Below is a small trained network, with its code and all its weights. Each question gives an input and a class and asks what happens when units are switched off, that is, made to give their printed mean instead of their output.

import numpy as np


def w(rows, s, z=0):
    codes = np.array(rows[::2]) - 128.0
    scale = np.full(codes.shape[1], s)
    scale[-1] = z or s
    return codes * scale


def norm(h):
    return h / np.sqrt((h * h).mean(-1, keepdims=True) + 1e-5)


def f(y):
    return np.maximum(y, 0)


def log_softmax(a):
    a = a - a.max(-1, keepdims=True)
    return a - np.log(np.exp(a).sum(-1, keepdims=True))


def net(x, mask):
    res = np.array(x, float).reshape(1, 8) / 4 @ E
    u = 0
    for l in range(4):
        y = f(norm(res) @ A[l][:, :-1].T + A[l][:, -1])
        res = res + np.where(mask[u : u + 3], y, B[l][:, -1]) @ B[l][:, :-1]
        u += 3
    return log_softmax(norm(res)[-1] @ U[:, :-1].T + U[:, -1])


A, B = {}, {}
E = w([
[2,125,112],'x0',
[120,220,132],'x1',
[127,128,125],'x2',
[132,128,128],'x3',
[125,128,127],'x4',
[253,120,114],'x5',
[128,131,133],'x6',
[134,144,164],'x7',
],0.0088)
A[0] = w([
[254,151,142,145],'0.n0',
[132,42,164,253],'0.n1',
[24,137,133,74],'0.n2',
],0.0063,0.0026)
B[0] = w([
[30,106,11,253],'0.n0',
[83,3,169,248],'0.n1',
[170,149,40,217],'0.n2',
],0.0055,0.0038)
A[1] = w([
[70,85,120,144],'1.n0',
[132,87,133,254],'1.n1',
[159,2,131,12],'1.n2',
],0.0092,0.0018)
B[1] = w([
[142,78,189,230],'1.n0',
[56,57,167,205],'1.n1',
[205,165,253,254],'1.n2',
],0.0065,0.0049)
A[2] = w([
[187,119,115,64],'2.n0',
[97,123,8,66],'2.n1',
[99,83,146,2],'2.n2',
],0.012,0.0019)
B[2] = w([
[2,112,85,211],'2.n0',
[156,200,229,251],'2.n1',
[159,78,243,245],'2.n2',
],0.0067,0.0028)
A[3] = w([
[110,229,209,6],'3.n0',
[206,241,1,98],'3.n1',
[215,154,161,226],'3.n2',
],0.0061,0.0012)
B[3] = w([
[183,223,222,239],'3.n0',
[114,161,81,255],'3.n1',
[193,83,2,227],'3.n2',
],0.008,0.0027)
U = w([
[149,18,235,230],'0',
[150,233,159,252],'1',
[20,35,185,85],'2',
[2,195,160,18],'3',
[235,24,129,81],'4',
[191,164,40,80],'5',
],0.015,0.0029)

Each question gives the input, the list of numbers given to net, and the class t.
The units are the neurons (one row each of A and B). Each row of codes is followed by its name. A weight is (code - 128) times the scale printed after its matrix; where a second scale follows, it is the last column's (A, B and U).
mask holds one flag per neuron, layer by layer. A switched-off neuron (its flag False) gives its mean, the last column of its row in B, instead of its output. The means were averaged over made-up inputs and are rounded, as every weight is.
A unit's drop is (log p(t) with every unit on - log p(t) with that unit switched off) / (log p(t) with every unit on - log p(t) with every unit switched off).
The circuit of an input: a set's keep is (log p(t) with only the set's units on - log p(t) with every unit switched off) / (log p(t) with every unit on - log p(t) with every unit switched off). Starting from all 12 units, units are removed one at a time, each time the one whose removal leaves the highest keep (on an exact tie, the one counted first), for as long as the keep stays at least 0.8.
units of the circuit, in order: the units of the circuit, biggest drop first
top k neurons: the k neurons with the biggest drops, biggest first
k most important neurons of layer l: the k neurons of layer l with the biggest drops, biggest first
drop of u: that unit's drop, to one decimal
input [1,2,0,1,-8,1,-1,-2], class 1: units of the circuit, in order -> (0.n1)
input [0,5,4,-7,5,6,7,4], class 5: 2 most important neurons of layer 3 -> (3.n2; 3.n1)
input [5,5,8,1,4,1,2,-3], class 1: top 2 neurons -> (2.n1; 3.n0)
input [-8,4,-2,4,5,6,-2,6], class 5: 2 most important neurons of layer 1 -> (1.n2; 1.n0)
input [-8,1,8,2,7,-7,-8,2], class 1: top 2 neurons -> (0.n1; 1.n1)
input [8,5,7,5,-8,2,-4,-3], class 1: 2 most important neurons of layer 2 -> (2.n1; 2.n0)
input [-6,2,5,5,-4,5,-1,5], class 5: 2 most important neurons of layer 0 -> (0.n0; 0.n1)
input [-1,4,1,-5,1,6,-2,-4], class 5: drop of 3.n2 -> 0.1
input [-5,2,2,5,-6,-7,2,4], class 1: drop of 0.n0 -> 0.1
input [0,5,0,2,6,4,7,5], class 5: drop of 3.n2 -> 0.2
